Below are the code and all the weights of a small trained network. Each question names an input and a class and asks about switching units off, where a switched-off unit gives its printed mean instead of its output.

import numpy as np


def w(rows, s, z=0):
    codes = np.array(rows[::2]) - 128.0
    scale = np.full(codes.shape[1], s)
    scale[-1] = z or s
    return codes * scale


def f(y):
    return y / 2 * (1 + np.tanh(0.7978845608 * (y + 0.044715 * y**3)))


def log_softmax(a):
    a = a - a.max(-1, keepdims=True)
    return a - np.log(np.exp(a).sum(-1, keepdims=True))


def net(x, mask):
    res = np.array(x, float).reshape(1, 3) / 4 @ E
    y = f(res @ A[0][:, :-1].T + A[0][:, -1])
    res = res + np.where(mask, y, B[0][:, -1]) @ B[0][:, :-1]
    return log_softmax(res[-1] @ U[:, :-1].T + U[:, -1])


A, B = {}, {}
E = w([
[206,35,164,102],'x0',
[215,176,61,139],'x1',
[144,108,163,252],'x2',
],0.018)
A[0] = w([
[168,157,147,175,122],'n1',
[136,155,91,55,90],'n2',
[154,40,153,123,15],'n3',
[194,129,59,111,201],'n4',
[170,98,161,220,42],'n5',
[181,143,144,207,142],'n6',
[134,62,167,106,131],'n7',
[68,223,52,160,193],'n8',
[144,88,174,247,132],'n9',
[76,71,196,149,187],'n10',
[90,113,148,155,115],'n11',
[214,77,154,113,8],'n12',
[36,119,166,128,199],'n13',
[89,81,138,104,234],'n14',
[36,148,76,141,208],'n15',
[78,144,118,43,106],'n16',
[74,110,217,91,255],'n17',
[123,97,171,201,131],'n18',
],0.016,0.0087)
B[0] = w([
[79,110,92,124,174],'n1',
[213,112,171,93,185],'n2',
[77,90,40,175,182],'n3',
[146,110,145,48,198],'n4',
[108,179,49,117,205],'n5',
[52,76,87,132,207],'n6',
[111,64,106,170,188],'n7',
[84,155,68,128,255],'n8',
[137,254,146,129,244],'n9',
[177,132,169,166,226],'n10',
[127,134,218,142,165],'n11',
[222,174,176,81,185],'n12',
[152,136,194,158,228],'n13',
[142,75,120,193,202],'n14',
[183,210,193,132,227],'n15',
[98,133,62,226,212],'n16',
[115,101,122,230,244],'n17',
[160,183,172,127,203],'n18',
],0.013,0.023)
U = w([
[137,154,114,229,254],'0',
[182,215,71,32,222],'1',
[119,7,108,196,29],'2',
[226,71,189,26,57],'3',
[186,208,224,138,35],'4',
[20,147,31,137,82],'5',
],0.013,0.0047)

Each question gives the input, the list of numbers given to net, and the class t.
The units are the neurons (one row each of A and B). Each row of codes is followed by its name. A weight is (code - 128) times the scale printed after its matrix; where a second scale follows, it is the last column's (A, B and U).
mask holds one flag per neuron, in row order. A switched-off neuron (its flag False) gives its mean, the last column of its row in B, instead of its output. The means were averaged over made-up inputs and are rounded, as every weight is.
A unit's drop is (log p(t) with every unit on - log p(t) with that unit switched off) / (log p(t) with every unit on - log p(t) with every unit switched off).
The circuit of an input: a set's keep is (log p(t) with only the set's units on - log p(t) with every unit switched off) / (log p(t) with every unit on - log p(t) with every unit switched off). Starting from the 12 units with the biggest drops (on a tie, the unit counted first), units are removed one at a time, each time the one whose removal leaves the highest keep (on an exact tie, the one counted first), for as long as the keep stays at least 0.8.
circuit, biggest first: the units of the circuit, biggest drop first
top k neurons: the k neurons with the biggest drops, biggest first
drop of u: that unit's drop, to one decimal
input [-8,2,4], class 5: circuit, biggest first : n8
input [0,2,6], class 5: top 2 neurons : n6, n15
input [0,-1,8], class 4: top 2 neurons : n9, n18
input [-8,1,6], class 5: top 2 neurons : n8, n6
input [0,7,8], class 5: top 2 neurons : n6, n1
input [8,-2,0], class 2: top 3 neurons : n7, n15, n3
input [5,1,-8], class 3: top 3 neurons : n2, n4, n12
input [0,-8,7], class 4: drop of n18 : 0.7
input [-7,-5,8], class 4: drop of n4 : 0.0
input [2,-3,-3], class 2: drop of n9 : 0.2
